Below is a small trained network, with its code and all its weights. Each question gives an input and a target symbol and asks what happens when units are switched off, that is, made to give their printed mean instead of their output.

import numpy as np


def w(rows, s, z=0):
    codes = np.array(rows[::2]) - 128.0
    scale = np.full(codes.shape[1], s)
    scale[-1] = z or s
    return codes * scale


def norm(h):
    return h / np.sqrt((h * h).mean(-1, keepdims=True) + 1e-5)


def f(y):
    return np.maximum(y, 0)


def softmax(a):
    e = np.exp(a - a.max(-1, keepdims=True))
    return e / e.sum(-1, keepdims=True)


def log_softmax(a):
    a = a - a.max(-1, keepdims=True)
    return a - np.log(np.exp(a).sum(-1, keepdims=True))


def net(x, mask):
    ids = ['αβγδζηθλμπστφψ'.index(c) for c in x.split()]
    T = len(ids)
    res = E[ids] + P[:T]
    u = 0
    for l in range(2):
        q, k, v = (norm(res) @ M[l].T for M in (Q, K, V))
        z = softmax(np.where(np.tri(T) > 0, q @ k.T / 4**0.5, -1e9)) @ v
        res = res + np.where(mask[u], z, O[l][:, -1]) @ O[l][:, :-1]
        u += 1
        y = f(norm(res) @ A[l][:, :-1].T + A[l][:, -1])
        res = res + np.where(mask[u : u + 12], y, B[l][:, -1]) @ B[l][:, :-1]
        u += 12
    return log_softmax(norm(res)[-1] @ U[:, :-1].T + U[:, -1])


Q, K, V, O, A, B = {}, {}, {}, {}, {}, {}
E = w([
[121,136,221,175,165,114,71,84,131,101],'α',
[159,134,122,243,152,124,148,193,102,161],'β',
[98,197,189,197,168,116,118,81,161,53],'γ',
[160,129,217,179,162,226,91,110,123,79],'δ',
[139,144,146,105,227,191,251,140,137,71],'ζ',
[255,64,101,125,6,99,126,118,98,239],'η',
[179,60,152,60,67,209,142,184,195,165],'θ',
[52,75,163,121,114,17,81,99,94,133],'λ',
[99,92,111,73,111,127,179,46,59,126],'μ',
[148,128,176,162,118,118,116,104,180,108],'π',
[138,166,145,124,111,95,154,88,151,129],'σ',
[84,138,109,62,51,155,98,200,126,163],'τ',
[184,127,165,156,103,188,87,82,127,150],'φ',
[108,120,130,90,62,188,197,133,176,27],'ψ',
],0.011)
P = w([
[135,193,120,126,130,85,190,110,127,153],'0',
[113,45,79,101,147,175,121,110,179,161],'1',
[98,170,221,205,41,201,100,187,105,147],'2',
[183,99,164,135,126,58,137,98,200,125],'3',
[200,187,74,113,146,116,70,211,76,10],'4',
[182,117,157,145,95,56,132,95,209,119],'5',
],0.013)
Q[0] = w([
[113,91,120,114,79,126,155,102,89,88],'0.h1',
[112,156,2,174,127,129,123,172,47,85],'0.h1',
[109,165,184,207,57,174,174,102,152,130],'0.h1',
[189,131,96,126,136,132,74,97,175,60],'0.h1',
],0.0099)
K[0] = w([
[136,126,134,58,138,128,155,71,185,129],'0.h1',
[104,196,102,104,194,178,126,83,203,209],'0.h1',
[190,157,136,148,100,38,242,150,113,91],'0.h1',
[48,2,55,159,103,177,91,120,129,112],'0.h1',
],0.0077)
V[0] = w([
[118,86,185,6,148,47,175,98,41,154],'0.h1',
[98,126,154,56,57,155,111,28,129,59],'0.h1',
[95,146,164,52,115,176,155,140,88,65],'0.h1',
[176,67,125,154,118,127,92,129,1,161],'0.h1',
],0.0075)
O[0] = w([
[212,92,163,89,180,30,157,176,83,128,133],'0.h1',
[105,75,193,211,58,82,233,51,5,38,254],'0.h1',
[122,96,129,222,115,137,119,155,49,129,95],'0.h1',
[177,142,205,26,116,186,122,48,80,141,37],'0.h1',
],0.011,0.0027)
A[0] = w([
[157,205,135,95,170,147,68,167,180,141,170],'0.n1',
[181,92,136,89,150,66,80,94,133,241,107],'0.n2',
[89,193,98,102,174,93,171,110,151,120,132],'0.n3',
[181,255,168,154,107,184,133,153,101,112,3],'0.n4',
[148,125,186,138,166,149,226,130,75,84,154],'0.n5',
[125,216,136,83,130,171,68,196,190,127,106],'0.n6',
[138,68,55,149,141,90,77,50,169,214,29],'0.n7',
[87,140,70,155,103,99,14,173,120,130,90],'0.n8',
[125,58,111,131,95,134,130,62,124,126,210],'0.n9',
[172,214,147,131,62,117,137,137,139,123,163],'0.n10',
[152,110,155,137,122,59,139,95,168,120,208],'0.n11',
[158,151,53,142,132,92,175,77,134,240,123],'0.n12',
],0.0081,0.0026)
B[0] = w([
[167,140,235,160,121,86,227,165,138,195,193],'0.n1',
[17,150,135,133,69,122,141,133,166,86,193],'0.n2',
[159,126,172,63,128,139,78,176,198,105,161],'0.n3',
[88,114,149,36,132,149,113,120,146,85,194],'0.n4',
[139,109,89,139,54,81,49,117,152,195,253],'0.n5',
[222,126,148,132,204,135,150,82,103,205,198],'0.n6',
[152,47,190,177,145,119,189,22,86,151,167],'0.n7',
[124,144,32,64,155,115,154,118,146,155,173],'0.n8',
[118,112,63,134,190,144,98,185,190,151,227],'0.n9',
[76,56,115,105,153,144,162,124,121,142,219],'0.n10',
[103,107,68,110,144,174,122,118,148,118,245],'0.n11',
[92,254,244,147,99,190,171,108,90,103,171],'0.n12',
],0.0084,0.0061)
Q[1] = w([
[192,220,134,163,99,156,94,97,131,172],'1.h1',
[172,113,39,105,166,157,127,116,90,2],'1.h1',
[209,155,108,31,171,140,105,71,115,126],'1.h1',
[158,19,117,166,137,95,148,17,221,140],'1.h1',
],0.0093)
K[1] = w([
[153,167,137,163,97,175,107,188,126,140],'1.h1',
[116,6,97,134,203,179,125,140,110,118],'1.h1',
[127,90,151,82,158,146,65,133,117,201],'1.h1',
[126,88,118,130,25,100,113,65,118,142],'1.h1',
],0.013)
V[1] = w([
[156,168,111,133,77,57,128,63,85,121],'1.h1',
[109,143,133,123,200,73,33,116,171,62],'1.h1',
[102,138,69,79,254,112,71,117,38,139],'1.h1',
[227,175,65,133,120,165,140,165,102,44],'1.h1',
],0.0076)
O[1] = w([
[134,101,108,112,69,110,130,39,154,93,117],'1.h1',
[92,107,136,186,171,32,33,177,215,169,85],'1.h1',
[135,173,140,191,54,85,67,116,107,254,1],'1.h1',
[168,140,138,202,90,147,169,155,157,64,25],'1.h1',
],0.0086,0.0073)
A[1] = w([
[153,51,125,121,101,72,146,23,95,124,31],'1.n1',
[223,213,132,146,127,2,142,180,116,106,187],'1.n2',
[136,38,79,148,124,134,112,127,109,49,41],'1.n3',
[97,126,95,129,186,192,141,117,186,164,128],'1.n4',
[185,166,164,70,185,144,147,101,84,183,175],'1.n5',
[111,139,122,185,187,112,82,88,135,122,2],'1.n6',
[204,196,173,148,75,121,217,164,3,81,174],'1.n7',
[150,81,200,139,179,97,211,150,100,155,178],'1.n8',
[138,54,142,32,181,136,125,66,192,131,56],'1.n9',
[64,122,27,120,73,146,143,168,88,130,180],'1.n10',
[98,127,81,171,166,189,104,86,184,130,118],'1.n11',
[103,127,128,132,94,153,136,53,173,137,129],'1.n12',
],0.0099,0.0032)
B[1] = w([
[179,231,112,36,67,161,20,197,193,81,204],'1.n1',
[182,27,165,160,36,247,134,156,84,141,159],'1.n2',
[129,93,183,121,88,51,188,184,105,158,196],'1.n3',
[162,195,60,85,77,89,144,139,33,64,208],'1.n4',
[98,82,180,220,46,65,152,84,222,80,187],'1.n5',
[54,127,201,156,124,254,116,114,134,155,138],'1.n6',
[57,167,26,201,236,80,100,58,66,249,175],'1.n7',
[188,151,100,113,185,118,75,25,151,80,188],'1.n8',
[73,104,84,196,164,145,94,160,155,188,246],'1.n9',
[140,151,250,138,143,158,111,87,196,120,181],'1.n10',
[208,198,203,129,50,96,143,119,79,161,184],'1.n11',
[143,47,146,106,174,80,120,113,126,108,177],'1.n12',
],0.0083,0.012)
U = w([
[45,237,97,229,45,129,103,151,245,66,25],'α',
[135,232,142,45,115,141,155,190,191,255,116],'β',
[189,72,103,115,103,92,124,41,2,141,136],'γ',
[161,247,47,80,161,65,164,223,169,54,110],'δ',
[190,84,166,41,28,96,34,162,191,84,13],'ζ',
[146,213,231,92,81,198,107,161,84,75,167],'η',
[19,71,47,240,87,42,176,128,109,113,78],'θ',
[51,50,149,63,153,206,131,52,193,30,166],'λ',
[162,19,227,152,86,76,215,190,156,22,70],'μ',
[180,57,86,172,154,201,157,237,141,169,253],'π',
[180,117,189,156,164,52,191,21,191,172,176],'σ',
[34,65,110,112,205,71,28,199,209,155,147],'τ',
[40,160,158,192,176,122,90,94,87,227,147],'φ',
[81,143,50,107,237,73,198,89,71,75,179],'ψ',
],0.0095,0.002)

Each question gives the input, a string of symbols that net reads in full, and the target symbol t.
The units are the heads (4 rows each of Q, K, V and O) and the neurons (one row each of A and B). Each row of codes is followed by its name. A weight is (code - 128) times the scale printed after its matrix; where a second scale follows, it is the last column's (O, A, B and U).
mask holds one flag per unit, layer by layer, with each layer's heads first. A switched-off unit (its flag False) gives its mean, the last column of its rows in O or B, instead of its output. The means were averaged over made-up inputs and are rounded, as every weight is.
A unit's drop is (log p(t) with every unit on - log p(t) with that unit switched off) / (log p(t) with every unit on - log p(t) with every unit switched off).
The circuit of an input: a set's keep is (log p(t) with only the set's units on - log p(t) with every unit switched off) / (log p(t) with every unit on - log p(t) with every unit switched off). Starting from the 12 units with the biggest drops (on a tie, the unit counted first), units are removed one at a time, each time the one whose removal leaves the highest keep (on an exact tie, the one counted first), for as long as the keep stays at least 0.8.
circuit, biggest first: the units of the circuit, biggest drop first
most important unit: the unit with the biggest drop
top k neurons: the k neurons with the biggest drops, biggest first
k most important neurons of layer l: the k neurons of layer l with the biggest drops, biggest first
drop of u: that unit's drop, to one decimal
input φ φ δ, target λ: most important unit => 0.n4
input φ φ τ α π φ, target γ: top 3 neurons => (1.n4, 1.n11, 0.n9)
input δ φ γ, target η: circuit, biggest first => (1.n9, 1.n5)
input π σ α ψ μ ζ, target ζ: circuit, biggest first => (0.n5, 1.n1)
input η ζ ζ φ φ, target π: circuit, biggest first => (0.h1, 1.n2, 1.h1)
input δ δ φ π, target θ: top 4 neurons => (1.n1, 1.n9, 1.n4, 0.n1)
input δ φ τ, target η: circuit, biggest first => (1.n9, 0.n5)
input σ π μ δ φ, target δ: top 2 neurons => (0.n7, 1.n7)
input θ φ σ φ δ, target λ: circuit, biggest first => (0.h1, 1.n1)
input η λ η, target σ: 2 most important neurons of layer 1 => (1.n5, 1.n7)
input ζ σ φ μ β, target μ: top 2 neurons => (1.n9, 1.n10)
input μ ζ μ μ ψ, target π: circuit, biggest first => (0.h1, 1.h1, 1.n2)
input β μ φ δ β, target γ: 2 most important neurons of layer 1 => (1.n7, 1.n2)
input α β μ φ, target ζ: circuit, biggest first => (1.n1)
input ζ α β δ δ τ, target σ: top 2 neurons => (0.n6, 1.n5)
input δ γ λ, target η: top 4 neurons => (1.n9, 1.n7, 1.n10, 1.n5)
input μ α γ θ β, target τ: 2 most important neurons of layer 0 => (0.n4, 0.n10)
input γ φ φ τ ζ τ, target β: top 2 neurons => (1.n10, 0.n8)
input β φ ψ π θ, target λ: top 2 neurons => (0.n4, 1.n5)
input μ α α φ σ, target τ: circuit, biggest first => (1.h1)
input μ ζ λ φ, target τ: 2 most important neurons of layer 0 => (0.n9, 0.n2)
input τ μ μ γ φ, target γ: drop of 1.n10 => 0.0
input ζ μ μ, target π: drop of 0.h1 => 0.9
input τ δ φ θ ζ, target η: drop of 0.n6 => 0.0
input γ ψ α δ, target μ: drop of 1.n3 => 0.1
input β δ δ λ σ, target η: 2 most important neurons of layer 0 => (0.n2, 0.n6)
input β θ φ, target β: circuit, biggest first => (0.h1)
